[ 23  -3 -31 -15   7  -4  39 -19 -35 -13  29 -28  11 -18 -31 -22 -19 -29
  23  -3  41 -31 -16  13  20  15  26 -24   2 -27  -1 -31] => 1
[ 38 -23  17  -3 -10 -19 -17  21  21   8  27  -2  48 -32  68 -12  45  32
  33 -43  17   9 -41 -30  61 -28 -17  -3 -19 -11  -3   3] => 5
[ 51   7  -1   6  12 -18  13  -5 -18 -38  17 -73  -3 -32  10  22 -29 -11
  46 -14  20 -39 -31 -11  57 -18   7 -16   7 -19  47  21] => 3
[ 37  -8 -54  -8   5 -17  20 -14 -36 -17  48 -16  -6 -19 -34 -26 -17 -43
  37  -9  49 -32 -29  16  33  21  18 -34  -2 -18 -14 -21] => 1
[ 13   4  38  22  -9  -9 -56   7  10  13  26   3  64 -15  36  -7  19  23
  16 -48  19   2  -6 -28  65 -35   2  11   5  11  15  10] => 3
[-35  61 -19  52 -17  21   5 -20  27  37  23 -48  61  -9  -2   3 -13 -27
 -44 -55 -10  -6  52   2  22   8 -19 -26 -15  27   2 -25] => 0
[ 60 -38  -8  -2 -10 -42  17  50  -1 -63  11  14 -30 -15  -5   8 -23  -2
  78  14  13 -16 -54  45   4 -40 -27 -16 -66 -54   2  17] => 0
[  95  -53  -46  -29   19  -58   35   22    1  -70   22  -52  -30  -37
   12    7   -2  -13  106    1   37  -17 -104  -11   57   -5  -27  -40
   -2  -46   21   21] => 7
[ 64 -26 -26 -16  13 -29  32   2 -14 -53  26 -59 -14 -40  11   9 -24 -24
  64  -6  22 -39 -72   2  41  -9  -8 -30  -1 -27  33  22] => 1
[ 10   3  22  24  -6  -1 -36   9  31  25  23  -5  80 -25  55  -8  37  44
  -2 -53  16  -9 -12 -28  71 -47  -1  -6   1  28  12 -14] => 0
[-18   8  27 -11 -35   1   4 -11  40  21 -20 -17  -4  10  25  -4 -52  25
 -19   7 -21  12  42  19 -20   2 -13   3  17 -42   6   9] => 6
[-45  59 -16  45  -8  48   0 -52 -29  32  30 -49  60  12 -51 -23 -29 -33
 -55 -14  13 -38  74 -21  43   5  54  -1   9  30  -8 -23] => 4
[-71  30  38   9 -32  35   7 -60 -30  12   3 -35  40   2  34  24 -49  -7
 -37  17 -32 -29  54  41 -26   0  22 -24  17  12  -8 -22] => 0
[ 59 -33  13  -7 -11 -46  -8  42 -14 -62  10  21 -28  -9  -3  11 -20  -5
  83   5  11  -3 -43  28   5 -31 -21  -5 -48 -62  11  35] => 3
[ -8  -7  47  36 -36  13 -30  12  12   1 -23  -5  29  27 -26  -7 -23  36
  -9  -1 -25 -23  27  10  11 -47  11   5 -34 -14  17  33] => 7
[-27  41 -33  44  15  27   3 -45 -35  19  15 -16  45   3 -48 -29  -7 -19
 -44 -22  21 -54  31 -11  38  13  50 -25  14  55   3 -25] => 2
[ -5   8  43  26 -21  15 -55 -10  30  42  10  -2  66  -5  41 -14  15  43
 -28 -52  -4 -11   3 -47  59 -43  17  11  24  30  15  21] => 6
[  4  25  -2  31  10  23  18 -33 -20  -5  -6 -92  24 -21  -8  10 -36   1
 -24  -4  -1 -66   8  -3  53 -19  36  -7   3  11  45  14] => 1
[ -88   43   70   35  -44   55  -10  -37   43   74  -45  -53   57   33
    3   -9  -31   48 -108   -1  -48    0  114   13   -8   14   13   11
   34   26   13   -2] => 7
[ 37  23 -20   6  -5 -36  25  15  25 -11  34 -19  20 -23   4   2  -3 -47
  43 -61  18  34  -3   4   6  20 -51 -26 -21 -39   8  -8] => 3
[ -7  41 -21  34 -16  -2  23   2  36  13  32 -39  54 -20   4   1  -5 -35
 -10 -59   0   6  13   5  21   5 -39 -30 -26   6   3 -25] => 0
[-71  44  59  26 -34  53   0 -39  32  70 -25 -53  29  17  20 -10 -39  40
 -94   0 -36  -5  97  17 -26  14  16  18  15  10   8   1] => 5
[ 59 -42   5 -18  -2 -41 -15  47  28 -17  35  17  35 -41  71   1  42  37
  72 -40  34  15 -67  -8  68 -44 -34 -15 -20  -9  -1  -6] => 0
[ 51 -26  -3   6 -14 -29   3  41  -4 -50  11  12 -23 -10   0  14 -21   3
  62  12   2 -23 -36  39  13 -47 -20 -15 -61 -37   8  17] => 0
[-26   6  42  39 -23  19 -18   5   2  -6 -21   6  30   8 -19  -5 -32  32
 -19 -11 -25 -32  25  21   3 -44  16   2 -41  12  26  29] => 2
[ -2  31 -21  30 -21  -4  13  -8  37  26  18 -44  45  -8   6  -2   9 -31
 -14 -51 -10  19  23  -4  33  23 -39 -30 -14   3  -2 -16] => 7
[-18  10  35  39 -28  16  -4  18   8  -6 -13 -10  30   8 -20   8 -29  31
 -20  -4 -22 -30  24  26   6 -53   7   4 -54  -9  15  12] => 0
[-49   9  35 -13 -28  24   9 -46 -26  -8  21 -21  24   4  31  12 -42 -29
  -3  22 -32   4  35  20  -8   0   7 -15  19   0 -14  14] => 4
[-16  -1  31 -18 -20  -6  12   5  42   8 -18   1  -1   4  29 -15 -36  25
  -7  11 -11  24  28  30 -24  10 -28  -6  17 -18  17   3] => 2
[ 62 -50  12 -20   4 -51 -17  40  27 -31  25  37  37 -41  68 -20  46  38
  75 -37  29  22 -83 -24  72 -40 -30 -22  -5  -9  13  14] => 2
[-80  24  35   8 -31  39  -4 -62 -33  22  12 -21  41   2  30  23 -36  -2
 -46   5 -30 -26  47  37 -23   3  25 -24  19  34 -18 -22] => 0
[ 73 -36 -28 -17  10 -36  29   5  -5 -48  15 -64 -24 -33  11  11 -11   1
  72   2  26 -26 -72  -3  59 -12  -6 -34  -4 -37  25  16] => 7
[-34  31  45  64 -24  39 -18   7  13  19 -23 -16  46  18 -29   1 -24  36
 -56 -10 -33 -36  55  18   9 -56  20  11 -47   8  27  12] => 0
[ 32 -12  14  15 -17 -12  -5  34  -1 -45  10  12   6   6 -16   5 -19 -13
  48   1  -9  -9  -5   7   8 -49 -13   7 -59 -28   4  41] => 4
[ 31 -39  38  -9 -19 -24 -30  23  38   9  16   7  50 -17  42 -20  45  53
  31 -37  14  24 -42 -34  60 -36 -12 -12  13  -7   8  16] => 7
[ -4  -4  27 -29 -28  -4  22  -7  39  12 -18 -24 -18   5  39   8 -46  28
  -5  -2  -7  21  26  28 -33  10 -20   0  10 -46   2   1] => 6
[ 32 -29  17 -59 -20 -26  40  22  36  -7  -3 -11 -27 -13  45   2 -26  19
  32  10   5  25  -4  43 -20  18 -44  -7   6 -48   9  -9] => 1
[ 19 -52   3 -59 -18 -35  37 -19 -13 -44  13 -12 -18  -9  52  15 -16 -12
  63  26  -5  17 -49  32 -13  25 -30 -51  25 -47 -18  -5] => 7
[-23  39  -5  40 -25  12   1  -5  46  43   7 -39  68   6 -12 -15  11 -22
 -38 -58 -17  16  43 -18  28  18 -31 -19  -2  14   6  -7] => 7
[  7  21 -19  14 -12 -24  31   8  35 -11  17 -10  26 -20  17  -6  -8 -40
  17 -41 -11  25   0  12  12  23 -57 -40 -14   0   8   1] => 2
[ -1 -10  38  32 -25   9 -15  13  16   0 -26 -17  19  22 -20  -2 -19  34
  -5  -9 -18 -17  23  17   3 -37   5   2 -40 -21  15  30] => 7
[  5  27 -40  24   4  12  16 -28 -35   8  43 -33  28  -8 -42 -18 -20 -26
  -1 -18  47 -47  11   6  42  -3  41 -29  -7  10 -10 -46] => 0
[ 50 -26  19  -6 -13 -36  -2  38  -6 -56   8  10 -14   1 -14   6 -22   0
  63   1  12   1 -38  10   3 -34 -17  -2 -39 -62  19  27] => 3
[-11   2  34  40 -33  12 -29   7   2  -4 -19  -6   8  13 -21  -4 -45  17
  -4  -5 -21 -32  22  13   9 -49  21  13 -42 -30  13  51] => 6
[-37  62 -20  44  -3  50   0 -52 -32  33  32 -39  63  17 -66 -27 -19 -32
 -59 -18  17 -45  70 -33  38   0  61  -2  11  35  -4 -29] => 4
[ 28 -21  33   3 -22 -12 -30  17  23  13  35   1  65 -30  56 -17  44  45
  21 -55  18   1 -40 -49  59 -34  -5  -6  -3   6   0  10] => 5
[-49  -8  31 -19 -18   7  12 -49 -34 -22   3  -1  23  -4  48   9 -38  -8
   5  15 -21  -8   7  37 -23  10   8 -36  23   4  -8  -3] => 2
[-14 -16  26 -38 -17  -3  23 -39 -11 -11   2 -19 -11  -5  51  11 -40  -7
  11  20 -12   1 -18  20 -18  10   4 -15  35 -27  -6   8] => 6
[ -8  10  24 -13 -30   4   5  -3  40  27 -19 -21 -17   7  21   0 -46  23
 -18   2 -12  12  40  19 -20   6 -15  10  13 -33   9   9] => 6
[ 33  31  14  24  14   5  12 -17  -3  -9  -1 -83  16 -21 -10  14 -30   9
   1 -25  10 -51   3 -20  43 -24  25  -1  12  -4  66  15] => 3
[ 16 -10  30 -35 -32 -15  31  18  40 -12   7 -13 -22  -4  28   0 -41   6
  33  18 -13  38  27  32 -10   3 -40  -4  -2 -45   2  18] => 4
[-52  17  49   3 -26  20  -1 -12  35  35 -25 -12  21   2  36  -5 -31  34
 -45  -2 -32   6  59  29  -7  13 -13  -4  26  31  16  13] => 2
[ 43  -4 -45 -14   8 -20  32   2 -20 -27  54  -4   1 -16 -32 -26  -2 -53
  53   0  42   2 -28  -8  40   9   3 -18  -9 -26 -18 -12] => 4
[ 35 -25  28   6 -16  -6  10  30  -2 -30  -5   7  -7   6 -10  -6 -10  18
  28   4  -9 -20 -25   9 -11 -37  -2   2 -50 -42  11  32] => 5
[ 60  -7 -36  -3  21 -20  34  10  -6 -39  20 -66 -12 -37  17  23 -17  -4
  50  -3  25 -42 -52   4  63 -24  -6 -25 -14  -8  32  -3] => 0
[-10  16  40  50 -29  28 -19   0  -2  12 -15 -11  13  17 -25  -8 -30  24
 -29  -4 -36 -45  37  11   0 -45  22  10 -50  -4  19  44] => 5
[ 13 -50   6 -69 -16 -33  39 -21 -27 -52  28   9 -15 -22  47   7 -26 -26
  61  32   1  15 -63  41 -40  23 -23 -36  20 -58 -16 -12] => 1
[ -3  -7  37  30 -29  13 -17  16  13   0 -27  -8  27  26 -31  -3 -11  37
 -12  -9 -20 -23  24   3   2 -40   9   3 -35 -11  18  25] => 7
[-22  -6  44 -11 -37   0  18  -4  50  25 -29 -32  14  11  29 -10 -29  40
 -20   4 -23  21  51  33 -13  18 -25 -12  19 -29   3   0] => 7
[-26 -19  20 -32 -28  -4  15 -35 -10  -4   6 -16  29   3  36   2 -15  -6
  13  11 -13   5   1  17 -12  23  -7 -34  35 -15 -18 -15] => 7
